[[156 116 109 134]
 [135 149 123 128]
 [102 145 130 131]]
:
[[135 149 123 128]
 [102 145 130 131]
 [156 116 109 134]]

[[122 132 133 128 130 131 127 139 128 133]
 [128 142 133 128 131 121 132 132 124 126]
 [113 128 132 124 131 119 119 129 133 128]
 [137 134 134 129 130 132 156 124 127 126]
 [134 136 128 123 125 125 146 136 131 126]
 [123 135 131 128 129 114 133 143 129 129]]
:
[[128 142 133 128 131 121 132 132 124 126]
 [134 136 128 123 125 125 146 136 131 126]
 [123 135 131 128 129 114 133 143 129 129]
 [137 134 134 129 130 132 156 124 127 126]
 [122 132 133 128 130 131 127 139 128 133]
 [113 128 132 124 131 119 119 129 133 128]]

[[152 131  99 128 147 109 128 126 157 103 131]
 [106 102 130 154 128 119 120 111 113 131 100]
 [128 135 135 103 142 143 155 129 138 117 130]
 [118 152 143 115 105 154 100 155 138 124 153]
 [133 118 105 128 144 117 130 111 115 158 156]]
:
[[118 152 143 115 105 154 100 155 138 124 153]
 [128 135 135 103 142 143 155 129 138 117 130]
 [152 131  99 128 147 109 128 126 157 103 131]
 [133 118 105 128 144 117 130 111 115 158 156]
 [106 102 130 154 128 119 120 111 113 131 100]]

[[129 140 130 128 136 141 133 132 144 134]
 [130 135 130 128 138 143 134 135 142 131]
 [128 143 131 128 146 141 129 130 156 137]
 [128 133 129 128 133 139 129 129 146 135]
 [129 132 129 128 138 138 132 131 149 132]]
:
[[128 143 131 128 146 141 129 130 156 137]
 [129 140 130 128 136 141 133 132 144 134]
 [130 135 130 128 138 143 134 135 142 131]
 [128 133 129 128 133 139 129 129 146 135]
 [129 132 129 128 138 138 132 131 149 132]]

[[127 131 128 124 133 108 145 124 130 134 115 148 123 126 106]
 [104 136 104 131 131 121 128 118 130 119 135 138 124 122 127]]
:
[[104 136 104 131 131 121 128 118 130 119 135 138 124 122 127]
 [127 131 128 124 133 108 145 124 130 134 115 148 123 126 106]]

[[125 151 156 113 155 117]
 [112 127 123 144 153 102]
 [129 144 127 125 130 122]
 [121 152 130 119 127 124]
 [128 120 106 140 109 131]
 [122 123 108 138 103 136]
 [110 121 101 150 124 109]
 [115 116 102 153 124 110]
 [156 114 127 121 107 153]]
:
[[121 152 130 119 127 124]
 [125 151 156 113 155 117]
 [129 144 127 125 130 122]
 [112 127 123 144 153 102]
 [122 123 108 138 103 136]
 [110 121 101 150 124 109]
 [128 120 106 140 109 131]
 [115 116 102 153 124 110]
 [156 114 127 121 107 153]]

[[129 134 100]
 [107 142 123]
 [128 135 126]
 [156 100 157]
 [132 126 104]]
:
[[107 142 123]
 [128 135 126]
 [129 134 100]
 [132 126 104]
 [156 100 157]]

[[150 106 119]
 [110 145 116]
 [141 148 106]
 [117 108 148]]
:
[[141 148 106]
 [110 145 116]
 [117 108 148]
 [150 106 119]]
---
[[131 127 126 127 126 129 130 122 129 124]
 [139 137 129 122 135 123 125 131 134 136]
 [122 113 133 149 125 132 133 134 130 133]
 [122 112 134 151 124 133 134 134 130 134]
 [122 141 121 117 136 123 119 127 128 123]
 [127 121 134 143 129 132 132 134 132 136]
 [135 129 126 122 126 129 131 121 128 124]
 [126 110 134 152 125 133 132 131 133 141]]
:
[[126 110 134 152 125 133 132 131 133 141]
 [131 127 126 127 126 129 130 122 129 124]
 [139 137 129 122 135 123 125 131 134 136]
 [122 113 133 149 125 132 133 134 130 133]
 [122 112 134 151 124 133 134 134 130 134]
 [122 141 121 117 136 123 119 127 128 123]
 [127 121 134 143 129 132 132 134 132 136]
 [135 129 126 122 126 129 131 121 128 124]]

[[140 123 132]
 [136 124 133]
 [138 124 131]
 [139 136 157]
 [139 137 155]
 [130 125 122]
 [135 142 157]
 [133 124 133]]
:
[[133 124 133]
 [140 123 132]
 [136 124 133]
 [138 124 131]
 [139 136 157]
 [139 137 155]
 [130 125 122]
 [135 142 157]]

[[110 151]
 [114 137]
 [123 124]
 [140 129]
 [131 126]
 [104 153]
 [111 137]
 [126 123]
 [124 130]
 [129 127]
 [130 119]
 [126 128]]
:
[[126 128]
 [110 151]
 [114 137]
 [123 124]
 [140 129]
 [131 126]
 [104 153]
 [111 137]
 [126 123]
 [124 130]
 [129 127]
 [130 119]]

[[123 129 122 130 128 134 126 122 119]
 [105 115 104 140 138 139 103 110 108]
 [109 119 105 138 131 145 111 109 108]
 [109 120 103 141 133 149 113 106 104]
 [118 119 115 138 135 138 117 116 119]
 [112 116 109 135 130 137 108 115 117]
 [117 126 120 133 136 131 118 122 115]]
:
[[117 126 120 133 136 131 118 122 115]
 [123 129 122 130 128 134 126 122 119]
 [105 115 104 140 138 139 103 110 108]
 [109 119 105 138 131 145 111 109 108]
 [109 120 103 141 133 149 113 106 104]
 [118 119 115 138 135 138 117 116 119]
 [112 116 109 135 130 137 108 115 117]]

[[143 131 137]
 [147 130 130]
 [146 122 104]
 [149 108 130]
 [149 130 134]
 [146 129 127]
 [147 117 114]
 [149 147 135]
 [149 131 136]
 [153 126 141]]
:
[[153 126 141]
 [143 131 137]
 [147 130 130]
 [146 122 104]
 [149 108 130]
 [149 130 134]
 [146 129 127]
 [147 117 114]
 [149 147 135]
 [149 131 136]]

[[116 138 116 132 111 148 107 140 151 150 141 109]
 [145 124 119 120 118 123 128 148 132 122 115 135]
 [145 121 122 114 114 133 130 111 139 132 143 145]
 [110 129 142 137 146 125 138 114 110 120 136 123]
 [131 138 107 150 117 109 125 149 112 116 108 135]]
:
[[131 138 107 150 117 109 125 149 112 116 108 135]
 [116 138 116 132 111 148 107 140 151 150 141 109]
 [145 124 119 120 118 123 128 148 132 122 115 135]
 [145 121 122 114 114 133 130 111 139 132 143 145]
 [110 129 142 137 146 125 138 114 110 120 136 123]]

[[126 132 129 131 136 143 147 117 136 148 105]
 [130 110 107 142 149 138 140 123 127 139 108]
 [126 133 130 138 146 142 143 110 129 148 110]]
:
[[126 133 130 138 146 142 143 110 129 148 110]
 [126 132 129 131 136 143 147 117 136 148 105]
 [130 110 107 142 149 138 140 123 127 139 108]]
---
[[102 142]
 [145 132]
 [123 118]
 [143 118]
 [117 129]]
:
[[102 142]
 [145 132]]

[[102 128 151 149 148]
 [115 121 143 109 138]
 [106 128 124 134 154]
 [120 123 130 128 106]]
:
[[102 128]
 [115 121]]

[[107 154 158 148 150]
 [136 121 117 105 107]]
:
[[107 154]
 [136 121]]

[[140 124 122 110 127]
 [137 152 129 151 140]]
:
[[140 124]
 [137 152]]

[[128 113]
 [125 105]
 [112 136]
 [109 137]]
:
[[128 113]
 [125 105]]

[[128 123 143 123]
 [138 118 101 123]]
:
[[128 123]
 [138 118]]

[[145 155 150 110 114]
 [153 111 152 122 149]]
:
[[145 155]
 [153 111]]

[[157 147 109 148 131]
 [108 148 100 113 131]
 [130 120 141 123 157]]
:
[[157 147]
 [108 148]]
